Here is a tiny trained network, its code and every weight. The questions are about switching its units off for an input and a class, where a switched-off unit gives its printed mean instead of its output.

import numpy as np


def w(rows, s, z=0):
    codes = np.array(rows[::2]) - 128.0
    scale = np.full(codes.shape[1], s)
    scale[-1] = z or s
    return codes * scale


def f(y):
    return y / 2 * (1 + np.tanh(0.7978845608 * (y + 0.044715 * y**3)))


def log_softmax(a):
    a = a - a.max(-1, keepdims=True)
    return a - np.log(np.exp(a).sum(-1, keepdims=True))


def net(x, mask):
    res = np.array(x, float).reshape(1, 3) / 4 @ E
    y = f(res @ A[0][:, :-1].T + A[0][:, -1])
    res = res + np.where(mask, y, B[0][:, -1]) @ B[0][:, :-1]
    return log_softmax(res[-1] @ U[:, :-1].T + U[:, -1])


A, B = {}, {}
E = w([
[132,147,8,244,134,47,72,185,100,193,136],'x0',
[246,200,45,55,56,115,157,11,20,98,48],'x1',
[182,65,95,43,242,145,146,223,118,246,167],'x2',
],0.011)
A[0] = w([
[173,128,196,88,103,175,163,103,168,133,185,253],'N1',
[2,102,148,165,156,148,115,158,196,158,89,31],'N2',
[210,200,75,163,73,103,172,133,76,159,113,109],'N3',
[125,150,75,67,186,110,106,91,60,86,89,64],'N4',
[173,111,123,78,175,113,140,152,136,168,153,88],'N5',
[164,68,86,107,210,171,169,135,105,189,56,61],'N6',
[129,66,100,60,192,204,178,188,116,142,79,155],'N7',
[135,202,72,161,120,31,117,157,172,179,116,186],'N8',
[123,108,133,165,147,145,137,175,165,103,169,73],'N9',
[146,135,99,158,147,10,92,145,88,195,149,149],'N10',
[141,135,116,201,105,97,99,182,71,173,99,193],'N11',
[84,143,181,188,50,130,149,77,114,46,151,171],'N12',
[199,191,117,106,104,113,160,42,153,173,90,92],'N13',
[127,86,218,68,107,179,124,112,80,114,93,171],'N14',
[160,21,172,52,72,166,166,120,178,93,109,175],'N15',
],0.0088,0.0017)
B[0] = w([
[96,152,139,166,199,140,254,159,149,97,113,203],'N1',
[65,65,196,73,82,94,47,100,70,89,120,230],'N2',
[152,71,108,77,151,160,62,178,130,146,140,222],'N3',
[68,32,95,118,97,136,41,159,80,117,171,192],'N4',
[177,129,72,148,68,56,93,61,138,76,55,188],'N5',
[146,146,140,155,94,67,78,85,168,88,106,201],'N6',
[187,174,54,109,112,87,173,87,203,106,59,212],'N7',
[151,188,146,147,208,145,215,202,166,145,153,204],'N8',
[139,78,153,104,124,85,56,75,121,171,206,182],'N9',
[132,160,176,160,146,94,103,164,119,159,93,212],'N10',
[131,153,110,159,168,203,201,201,164,218,136,196],'N11',
[248,177,62,170,61,121,128,91,158,86,84,249],'N12',
[45,53,149,85,154,113,117,103,118,108,179,215],'N13',
[99,141,114,146,198,150,136,224,105,200,158,211],'N14',
[147,133,127,204,188,194,184,204,84,112,132,218],'N15',
],0.0075,0.015)
U = w([
[141,220,138,153,212,189,213,200,123,159,153,250],'0',
[218,190,77,154,51,66,155,30,204,95,63,111],'1',
[104,2,152,64,121,133,97,118,89,125,206,2],'2',
],0.0082,0.0012)

Each question gives the input, the list of numbers given to net, and the class t.
The units are the neurons (one row each of A and B). Each row of codes is followed by its name. A weight is (code - 128) times the scale printed after its matrix; where a second scale follows, it is the last column's (A, B and U).
mask holds one flag per neuron, in row order. A switched-off neuron (its flag False) gives its mean, the last column of its row in B, instead of its output. The means were averaged over made-up inputs and are rounded, as every weight is.
A unit's drop is (log p(t) with every unit on - log p(t) with that unit switched off) / (log p(t) with every unit on - log p(t) with every unit switched off).
The circuit of an input: a set's keep is (log p(t) with only the set's units on - log p(t) with every unit switched off) / (log p(t) with every unit on - log p(t) with every unit switched off). Starting from the 12 units with the biggest drops (on a tie, the unit counted first), units are removed one at a time, each time the one whose removal leaves the highest keep (on an exact tie, the one counted first), for as long as the keep stays at least 0.8.
circuit, biggest first: the units of the circuit, biggest drop first
top k neurons: the k neurons with the biggest drops, biggest first
drop of u: that unit's drop, to one decimal
input [2,-7,-7], class 1: top 2 neurons : (N12 N13)
input [-2,-8,7], class 2: top 2 neurons : (N2 N12)
input [-4,-6,-7], class 1: circuit, biggest first : (N12)
input [2,-6,8], class 1: circuit, biggest first : (N7 N5)
input [-6,8,6], class 2: top 4 neurons : (N4 N13 N12 N8)
input [2,1,-2], class 0: top 3 neurons : (N5 N7 N6)
input [-3,-8,6], class 2: top 2 neurons : (N2 N12)
input [7,6,-1], class 0: top 2 neurons : (N8 N11)
input [6,-4,8], class 1: top 3 neurons : (N5 N6 N7)
input [-6,-1,8], class 1: top 2 neurons : (N7 N5)
input [-8,7,-6], class 0: top 2 neurons : (N14 N15)
input [-8,-1,-8], class 0: top 3 neurons : (N14 N15 N1)
input [8,3,-8], class 0: top 2 neurons : (N8 N11)
input [-2,3,4], class 1: circuit, biggest first : (N7)
input [0,-6,-6], class 1: drop of N13 : 0.6
input [-6,3,-6], class 0: drop of N15 : 0.5
input [-2,2,3], class 1: drop of N6 : 0.1
